In the rows, 128 means zero.
Each row is followed by its class.
[126 124 127 110 134 111 115 107 142 144 154 106 120  61 173 159 132 137
 148 148 123 100 142 110 107  84 161 184 123 153 108 105 101  62 142 121
 152  44 142 178  80 103 134 140 101 169 157 122  88 144]
Q583
[140 105 144  98  59 157  61 129 127 128 148  83 103  92 115 112 122 130
  70 140 109 152 164 165  97 124  85 157 110 113  81 148 118 120  85 130
 124 111  80 116 129 146 152 111 159  85 197 119 122 148]
Q236
[138 111 143 108  76 154  65 119 116 141 146  79  83 107 137 103 123 131
  59 123 122 140 155 136  98 121  88 171 114 121 100 144 109 115  91 138
 130 101  74 106 123 145 116 102 184  85 194 121 135 136]
Q644
[131 144 130 162 160  93 136 119 103 142 112 170 109 122 102  65 124 141
 123 134 134 156 162 107  92 130 175 124 137 110  97 138 122 130 140 183
 122 189 167 153  99 146 118 139 141 174  93  70 127 123]
Q969
[137 113 142 101  75 160  60 129 108 140 144  76  84 100 136 104 126 131
  58 121 115 138 149 140 104 121  81 178 108 120 100 149 106 106  92 137
 129 102  77 110 119 149 123 108 192  86 194 123 141 136]
Q644
[128 149 126 155 158  97 134 116  99 136 124 155 103 119 117  66 122 141
 123 134 133 149 157 105  79 127 173 128 138 110  94 143 125 123 140 180
 121 186 169 153  97 148 126 136 143 171  96  72 129 126]
Q969
[146 110 134  93  73 115  97 130 137 152 165 127  83 144 155 132 113 149
  95 119 111 150 161  98 108 111  86 207 108 115 122 152 116 115  85 148
 121 108 135  88 115 143  98  81 158  94 161  97 137 103]
Q341
[123 157 112 153 140  92 141 118  86 136 120 167  92 126 102  67 130 139
 121 134 144 145 144  97  96 132 182 129 132 107 100 139 126 117 148 190
 126 190 173 147  77 151 123 133 146 175  82  77 111 120]
Q993
[ 94 148 120 108 122 110 102  81 126 145 188  92 123  57 140 159 134 140
 132 136 112  95 151 137 119  92 182 157 107 163 101 116 131  41 133 151
 153  56 126 146  76 122 151 140  80 138 169 144  96 148]
Q796
[134 107 136 115  76 160  59 127 125 132 152  90  85  98 136  99 125 142
  59 122 117 141 162 172  89 122  91 162 111 121 101 153 120 113  85 135
 121  99  87 106 123 150 123  96 155  88 186 122 132 134]
Q796
[145 118 123  86  61 123  65 118 136 148 160 124  91 134 135 127 113 137
  90 128  94 157 151 115  95 120  79 201 118  99 113 157 126 117  89 145
 123 126 108 118 109 152 126  93 157  85 169 108 130 120]
Q236
[120 124 130  98 122 116 117  95 148 147 172  86 123  59 156 160 128 136
 157 159 115 108 147 115 109  89 162 182 137 145 101 107 113  72 140 124
 153  52 141 179  80 108 137 136  90 172 164 127  88 143]
Q236
[122 156 118 149 131  94 144 117  92 135 121 156  93 110 108  74 128 144
 122 137 149 137 144 100  98 125 181 124 132 113 101 131 118 114 150 184
 118 176 175 151  83 146 120 128 152 183  91  77 113 128]
Q993
[134 106 138  98  67 158  70 130 120 123 156  74  91  86 120 110 131 133
  55 138 116 137 153 167  99 117  94 136 103 130  85 155 120 121  73 127
 130 109  82 107 129 144 153  98 176  80 205 123 137 136]
Q443
[143 109 133  86  67 121  67 129 139 156 160 119  71 142 145 135 117 146
  73 128 108 148 149 106 102 112  73 199 110 108 113 156 114 111  77 136
 128 114 127 109 112 146 103  73 168  84 156 109 149  99]
Q443
[138 108 138  96  61 159  73 133 129 127 153  85  86 107 132 109 128 136
  60 133 118 146 147 153 101 126  84 159 107 122 102 143 120 111  93 132
 125 112  91 100 121 152 122  93 176  89 196 114 127 130]
Q993
[133 110 139 115  66 158  61 129 112 129 139  72  98  89 127 113 132 132
  67 128 115 146 164 161  89 122  92 147 106 129  95 166 119  99  85 127
 124 103  79  96 130 147 138  99 175  80 202 106 140 127]
Q100
[141 102 154 103  80 155  62 125 129 128 152  82  85  98 132 109 125 130
  63 128 110 151 157 158  85 119  82 158 109 129  88 154 111 121  84 131
 122 103  84 108 132 146 129 102 177  93 203 112 138 134]
Q969
[121 121 114 111 129 120 109 103 143 146 160  67 121  53 179 160 125 130
 130 150 114 103 142 110 110  94 153 184 118 166 110 119 110  61 131 139
 157  46 157 181  82 110 128 127 104 170 164 106  94 137]
Q710
[139 114 153 107  71 160  67 126 115 146 150  86  87 101 133 104 123 131
  58 121 119 147 156 141  99 124  92 168 107 120  92 143 111 112  91 134
 120 105  66 104 126 149 125 108 177  81 194 124 135 138]
Q644
[144 116 128  85  64 118  63 120 142 152 158 125  85 149 142 129 117 139
  90 132  97 157 159 105  94 117  70 220 124 100 114 156 120 119  85 140
 129 125 120 125 107 142 109  88 156  92 158 110 131 112]
Q236
[121 151 100 166 124 102 105 113 100 158 156 112 105  79 123  61 111 122
  85 140 155 138 174 122  74 147 171 117 122 141 104 156  88 101 119 189
 121 192 151 158  84 133 144 122 178 166 125 100 125 132]
Q710
[145 128 129  95  73 114  75 120 127 158 163 112  78 135 156 112 114 136
  71 113 109 147 151 105 102 128  83 215 117 107 108 149 113 111  90 147
 129 130 114 105 109 151 101  89 175  78 158 115 142 112]
Q644
[149 115 146  87  77 113  71 122 145 155 166 125  76 144 153 127 115 135
  86 122 101 158 156 113  91 119  73 215 118 111 108 152 115 114  91 144
 126 118 128 111 110 148 100  90 157  83 166 102 145 113]
Q969
[116 147 116 160 157  98 154 126  81 137 116 164 110 114 108  67 118 151
 122 135 147 143 158  93 102 124 189 122 130 117 106 139 123 119 136 186
 117 183 175 138  87 144 124 134 147 176  94  74 119 126]
Q341
[105 148 119  86 101 107 109  89 125 140 194  76 126  59 145 173 138 132
 137 142 102  95 126 124 132 105 172 169  99 163 114 121 128  37 143 157
 158  66 129 148  61 130 157 141 103 147 176 139 103 144]
Q993
[118 154 114 158 116 107 103  99 102 162 165 133 113  84  99  65 111 136
 107 147 142 141 175 113  66 137 180 108 137 117 107 150  99 106 130 177
 110 195 128 164  76 137 156 131 167 172 136 101 119 134]
Q236
[ 97 149 117 106 116 112  93  92 127 145 192  87 129  54 142 164 136 137
 128 138 104  93 148 140 125  94 172 156 102 162 102 127 125  36 129 147
 161  58 126 147  70 122 149 144  88 139 174 142  99 147]
Q796
[118 119 140 107 127 106 107  92 152 159 180  89 103  63 170 169 121 138
 154 151 119 109 152 110 104  82 162 176 129 158 106 109  97  62 132 128
 156  41 142 173  86 107 126 135 101 168 174 110  99 142]
Q969
[132 120 130 106  65 116  57 122 139 157 158 140  76 137 150 120 115 148
  81 115 107 154 158 126  94 104  83 200 116 109 105 158 115 111  79 137
 115 106 125 111 110 151 103  92 141  82 150 107 132 111]
Q796
[146 120 135  83  55 116  71 128 141 154 167 127  76 149 149 130 124 137
  86 125 110 154 148 110 102 131  76 204 113 107 121 157 117 110  93 143
 124 135 122 102 100 152  96  81 167  94 161 112 138 106]
Q993
[148 128 130  93  64 115  62 124 136 162 162 115  85 137 159 121 116 134
  76 118 109 149 154 107  98 124  77 214 114 107 107 153 107 107  91 143
 127 124 115 105 111 149  93  91 170  82 157 112 147 113]
Q644
[ 99 134 128  97 132 128 125  97 112 139 192  75 141  50 141 168 133 141
 137 143 107  94 146 123 130 104 181 164  92 170 109 121 128  41 132 150
 151  62 123 134  74 122 163 148 108 151 190 140 111 145]
Q341
[108 146 121  97 120 117 109  99 125 143 186  71 143  61 145 172 133 126
 130 141 110  98 144 122 123 108 157 146  92 166 113 133 130  35 131 152
 159  77 127 144  81 125 153 143 114 143 181 138 113 145]
Q710
[100 152 124  99 113 110 106  85 110 138 191  61 135  49 145 177 141 133
 143 145 110  95 146 125 119 108 178 153 102 167 103 136 128  21 135 146
 159  62 125 140  76 123 164 141 114 142 183 141 112 139]
Q100
[118 151 119 168 131 105 103 101 101 168 159 132  96  93 120  52 110 138
  94 140 149 147 179 119  62 135 187 119 133 139 107 149  95  99 124 178
 114 190 128 158  82 137 142 125 167 169 136 105 130 126]
Q969
[151 123 140  88  62 109  74 123 136 168 166 127  76 145 158 125 114 138
  83 111 117 149 157  96 100 126  75 224 118 108 114 153 104 112  94 144
 123 123 117 104 110 145  93  86 173  86 154 115 142 109]
Q644
[141 107 134  95  62 163  50 128 128 123 145  81 100 103 119 117 125 129
  68 141 103 149 156 151  94 117  78 158 111 110  99 155 121 119  90 133
 130 104  79 115 126 145 138  99 169  94 196 113 126 138]
Q236
[145 102 133 109  81 166  76 141 122 131 135  74  97 101 146 102 123 130
  59 130 118 143 157 153  91 135  73 170 105 127 112 169 116 119  82 139
 127 117  90 119 129 146 125  93 180  91 195 112 145 131]
Q710
[ 99 153 117  89 113 123 107  87 117 134 193  72 130  54 132 168 142 134
 122 145 101  98 121 125 140 108 174 156  91 161 111 118 136  27 142 152
 163  68 121 141  63 132 161 146 108 140 186 141 108 146]
Q993
[137 117 127  99  68 117  54 125 142 156 159 135  75 153 155 122 119 143
  83 121 107 153 161 118  92 103  85 206 121 109 117 154 123 108  84 144
 123 103 125 112 105 148  91  80 144  86 147 114 132 107]
Q796
[127 160 122 162 121  99 104 111  97 160 162 149 106  76 129  58 115 132
  88 133 163 138 173 113  58 129 180 119 128 136 103 141  88 100 134 174
 105 172 134 155  82 129 160 130 167 161 120  98 111 139]
Q583
[147 118 150  88  73 115  68 124 144 161 157 132  77 133 151 120 112 140
  81 119 101 169 158 122  90 120  79 205 119 114 111 154 110 118  87 138
 117 128 120 110 118 146 106  89 160  84 165 100 150 111]
Q969
[135  94 143 109  78 159  86 140 121 129 147  95  95 103 135 111 121 142
  72 130 122 141 161 149  97 115  94 164 102 133  95 153 112 123  81 131
 114  99  95  99 121 144 122 105 172  94 194 111 126 133]
Q341
[155 119 140  82  70 111  67 130 139 143 160 139  82 140 159 131 120 137
  81 116 108 154 149 106  90 112  69 216 110 105 111 148 109 112  89 134
 119 112 127 114 110 143 115  88 166  83 153 109 129 114]
Q583
[133 118 122 101  65 120  59 121 140 157 161 136  72 141 148 120 114 148
  81 114 104 153 157 122  98 110  82 207 119 106 114 157 121 103  81 143
 118 117 123 108 109 151  97  82 147  87 153 115 135 106]
Q796
[106 149 125  95 123 116  98  90 115 158 184  70 134  66 157 164 133 129
 130 139 107  94 141 110 113 104 170 175 104 159 113 118 118  36 143 147
 164  64 108 141  72 122 139 143 110 140 172 145 122 142]
Q644
[142 106 133 105  72 165  74 141 118 125 137  70 101  88 132 111 124 127
  58 131 118 142 153 162 100 131  78 155 100 129 106 163 120 114  80 141
 130 115  90 116 132 146 139 100 181  86 196 111 142 139]
Q710
[111 118 139 111 126 113 119 101 147 156 169  83 107  54 157 167 131 140
 144 155 115 102 142 119 119  81 169 165 126 159  90 108 102  68 123 117
 156  43 145 174  81 105 131 136  91 167 164 128  93 133]
Q443
[112 120 121 124 133 120 109 102 151 158 168 108 111  65 167 155 130 145
 146 143 112 101 151 123 115  82 165 178 128 152 107 111 112  58 134 127
 154  37 141 170  78 114 108 133  78 169 157 118  88 134]
Q796
[131  98 143 115  82 165  88 137 116 128 145  85  90  99 130 108 124 143
  71 127 116 143 161 153 104 111 100 155  98 132 101 148 113 114  77 132
 119  97  87 100 123 144 130 109 171  92 201 115 129 135]
Q341
[101 136 121  99 130 129 130  95 114 134 189  75 137  56 143 168 136 144
 141 142 105  89 138 116 132  90 179 165  92 170 113 121 132  44 130 147
 147  48 126 140  75 125 157 146 114 149 194 137 111 144]
Q341
[150 115 137  81  53 112  68 121 146 152 165 125  83 143 140 137 113 139
  98 132 102 155 161 109  89 115  73 207 123  97 107 149 117 118  92 143
 123 120 126 118 111 143 105  91 157  94 154 107 127 118]
Q236
[138 115 130  97  76 123  56 126 139 154 156 135  81 139 147 119 117 140
  76 115  97 146 156 121 101 109  85 212 119 102 113 160 126 113  85 150
 121 103 120 104 105 153  93  75 152  76 156 107 135 102]
Q796
[ 99 154 118  90 108 108 117  90 121 135 196  75 123  58 136 176 140 135
 142 142 109  90 125 126 135  98 174 148  92 161 111 116 129  29 141 146
 161  65 127 139  67 130 161 147 107 139 181 141 105 148]
Q993
[141 113 139  89  64 116  68 129 137 154 163 119  72 133 145 136 120 138
  74 130 102 150 147 113 101 108  80 192 110 116 103 153 114 121  70 134
 127 106 118 111 111 145 105  79 165  83 164 114 138 106]
Q443
[120 159 115 169 149  95 148 115  78 131  99 151 109 110 107  63 131 143
 129 136 152 144 160 106  80 122 197 123 145 118  96 144 134 111 151 179
 119 168 176 151  92 144 130 132 143 166  87  68 121 122]
Q100
[112 112 136 113 136 118 134 103 134 155 177  90 113  58 173 165 122 149
 152 146 126  99 152  98 112  82 169 184 117 163 108 109 101  61 132 129
 145  36 154 156  75 109 128 134  94 171 167 105  94 135]
Q341
[114 124 125 122 135 114 118  94 141 149 163  87 115  62 167 166 134 141
 155 147 124 107 152 102 112  91 164 178 134 152 114 118 116  49 145 121
 156  38 144 161  85 110 119 124  94 166 166 103 100 127]
Q100
[119 146 128 155 146  95 143 122  87 144 114 161  96 112 100  75 125 143
 115 142 152 139 158 101  85 122 181 114 137 117  91 138 124 123 141 174
 128 173 165 147  93 136 131 130 135 175  89  81 121 125]
Q443
[122 158 109 153 144  93 143 121  88 134 112 158  96 124 104  60 130 140
 118 139 144 145 144  98  98 130 184 137 135 108 107 136 124 123 151 192
 125 183 175 151  79 149 119 125 148 173  86  76 118 123]
Q993
[134 155 118 149 156  90 129 129  90 131 111 174 102 119 113  62 130 139
 112 131 155 145 160  96  83 121 168 143 133 106 102 133 115 121 147 179
 124 182 175 150  92 134 129 131 152 169  76  84 114 128]
Q583
[108 155 104 170 134 106  95  91  88 162 163 137  96  80 115  47 112 147
  84 135 160 136 172 123  68 126 197 121 131 131 112 146  99  98 125 190
 111 161 139 152  74 142 145 114 158 160 122 100 129 125]
Q796
[114 126 125 119 127 110 120  98 140 149 166  81 112  59 170 168 134 140
 162 146 120 106 149 107 124  88 166 177 130 152 107 117 111  43 141 125
 156  38 151 164  83 114 127 132  94 165 164 109  96 131]
Q100
[104 153 108  85 110 115  99  82 124 135 194  67 149  60 130 168 134 132
 139 158 100  97 148 128 116 107 169 148 103 153 106 123 129  41 139 148
 163  81 121 151  77 123 171 141 110 152 189 149 110 149]
Q236
[118 124 126 110 124 108 128 103 147 146 163  95 106  64 161 162 135 139
 154 154 123 107 131 110 128  94 163 182 128 150 110 105 108  68 143 129
 158  53 152 170  76 112 112 134  92 178 153 114  95 136]
Q993
[113 119 125 110 127 128 115 101 140 158 176  86 105  63 160 159 131 143
 131 156 121 100 145 106 111  86 161 172 122 155 103 114 109  61 127 123
 159  49 138 171  81 109 131 123  97 166 168 117 102 128]
Q443
[144 108 137  93  68 120  87 135 135 152 158 123  79 138 159 132 111 146
  94 121 105 153 152 104 110 109  86 208 107 112 115 157 109 113  76 141
 116 110 132 100 107 145 102  85 158  91 158 102 138 107]
Q341
[142 109 139  94  56 157  67 134 123 125 148  86  85 100 129 112 131 131
  58 134 120 145 144 151 111 129  83 164 101 121  98 149 117 118  93 133
 126 109  90 103 119 149 134  95 175  91 196 111 128 135]
Q993
[117 157 117 172 124 104 108  97  88 165 170 124 103  77 123  54 115 140
  95 131 161 146 180 113  64 146 195 121 139 139 110 161  99  89 129 184
 112 176 137 143  78 139 150 118 172 163 127  88 121 118]
Q100
[146 111 138  83  65 119  73 127 141 154 168 118  70 147 147 139 121 137
  81 131 105 147 151 103  96 115  78 198 118 111 112 158 121 119  77 139
 132 116 118 107 111 140  98  71 161  87 160 117 139 101]
Q443
[111 155 127  88 129 118 107  92 117 137 187  92 147  57 154 164 140 133
 127 137 108  94 138 115 124 103 173 161  96 158 113 117 134  27 140 143
 158  70 116 141  71 123 170 140 110 139 183 151 108 148]
Q583
[133 107 130 115  67 151  55 125 128 132 148  95  92  99 137 105 122 140
  62 125 118 140 165 171  93 120  92 151 108 124  89 156 117 114  81 135
 120 103  89  99 128 148 126  96 151  88 186 121 126 134]
Q796
[123 157 110 170 130 107 118 109  94 164 153 121 115  87 129  55 109 134
  88 138 159 139 175 115  62 147 184 108 122 141 115 156  99 101 122 187
 111 193 143 156  82 139 142 120 175 167 123  97 132 126]
Q710
[134 157 123 148 151  81 140 124  91 128 107 181 105 122 120  69 126 140
 120 130 152 139 157  91  79 117 171 133 136 106  99 133 118 123 151 180
 122 175 176 148  92 135 126 130 147 165  76  76 109 132]
Q583
[111 120 135 108 136 120 131 102 141 153 167  92 105  54 152 165 132 146
 144 151 115 105 136 116 124  83 167 165 122 152  96 104 106  69 122 113
 157  48 145 170  86 108 135 134  94 161 163 121 105 130]
Q443
[147 124 134  85  64 117  64 122 130 155 161 114  81 141 149 124 117 127
  75 116 104 150 150 110  94 119  79 210 118 109 105 146 115 116  96 149
 126 121 109 102 112 150 102  92 173  74 160 114 136 114]
Q644
[124 159 104 155 144  98 142 121  86 130 111 161 100 112 107  64 133 141
 115 143 145 140 139 103 109 136 179 129 131 109 106 136 128 122 149 186
 127 185 170 154  83 152 123 128 150 177  93  79 122 129]
Q993
[106 144 128  93 129 116 101  80 129 143 196  71 124  57 143 169 132 131
 136 141 101 104 142 125 118 105 171 159 104 161 109 124 128  38 134 150
 163  73 116 142  81 122 155 138 104 145 190 139 120 145]
Q969
[118 131 123 108 114 114 129  95 147 149 179  95 107  58 160 162 135 142
 151 149 118 105 126 107 134  94 163 183 122 151 113 106 112  66 143 131
 150  49 148 173  74 119 127 135  98 176 170 111  93 139]
Q993
[135 105 142 104  64 162  63 134 120 132 152  78  92  92 118 112 130 135
  48 137 126 141 156 159 101 124  87 141 103 131  89 157 123 119  74 125
 126 114  81 101 130 144 140  95 171  92 197 129 140 130]
Q443
[147 109 146  85  63 113  78 129 142 159 164 126  76 143 149 133 118 142
  79 126 106 152 155 104  97 111  81 201 114 110 108 154 117 120  78 141
 124 107 126 111 110 144 109  76 154  80 157 101 141 104]
Q443
[120 152 103 159 119 106 101  98  98 159 165 126 108  84 108  56 108 133
  97 143 151 143 175 116  66 146 180 116 135 124 101 145  96 103 131 180
 112 193 134 154  81 137 153 123 169 175 126 106 119 133]
Q236
[143 125 136  83  58 113  83 123 134 146 177 125  78 131 143 132 120 142
  82 127 114 152 139 108 110 128  83 190 109 105 118 151 119 105  94 143
 125 125 127 103 103 156 112  86 172  91 167 101 139 114]
Q993
[122 155 108 170 126 108 124 111  95 168 156 127 114  76 131  56 105 135
  90 134 156 133 173 114  71 148 184 108 120 143 112 158  92  93 121 190
 111 188 144 160  80 139 148 122 177 165 127  87 127 131]
Q710
[113 137 134 107 122 111 106  89 140 169 184  82 103  61 177 158 122 137
 140 140 121 101 146  98 108  86 167 191 131 153 103 109  96  52 142 130
 155  48 131 168  75 109 122 141 105 158 163 124  89 138]
Q644
[102 142 125  89 118 120 104  90 125 147 201  66 129  57 139 177 137 133
 129 151 112  97 143 125 123 105 171 143  99 160 109 125 130  40 129 140
 166  70 114 132  83 120 162 129  99 145 186 154 124 137]
Q443
[110 142 133  91 120 108  99  86 134 144 195  71 124  56 151 176 133 130
 136 143  94 103 140 128 119  99 160 163 103 165 105 123 118  43 132 146
 164  61 125 148  79 120 151 145 104 143 188 133 112 147]
Q969
[137 103 135  99  67 164  53 129 122 129 141  85 104  91 112 108 125 131
  62 141 110 151 159 162  99 127  78 158 109 114  93 152 119 114  86 132
 128 119  74 117 124 148 143 108 166  86 197 122 130 143]
Q236
[109 115 131 119 131 128 127 106 136 154 178  89 110  50 168 161 121 148
 145 143 120 102 149 105 120  88 172 187 118 163 105 117 106  59 126 129
 145  45 139 160  74 110 130 137  94 174 172 112  87 139]
Q341
[138 118 129  99  65 117  60 126 138 155 157 137  81 138 150 121 119 144
  80 114 104 147 159 125  97 104  87 200 114 110 108 156 123 105  79 142
 121 104 126 107 106 152  99  84 145  77 152 106 134 108]
Q796
[152 110 134  91  77 122  56 123 142 146 161 113  75 140 157 124 118 132
  78 123  99 162 152 118  95 122  74 206 107 113 106 158 112 112  83 144
 127 118 120 115 116 150 110  84 161  88 166 103 145 112]
Q969
[112 152 117 171 120  97  99  98  84 163 153 121 103  79 117  64 116 136
 100 141 160 144 179 112  69 135 196 116 136 141 104 154  93  90 127 179
 112 168 139 150  79 135 153 125 179 168 130  94 120 121]
Q100
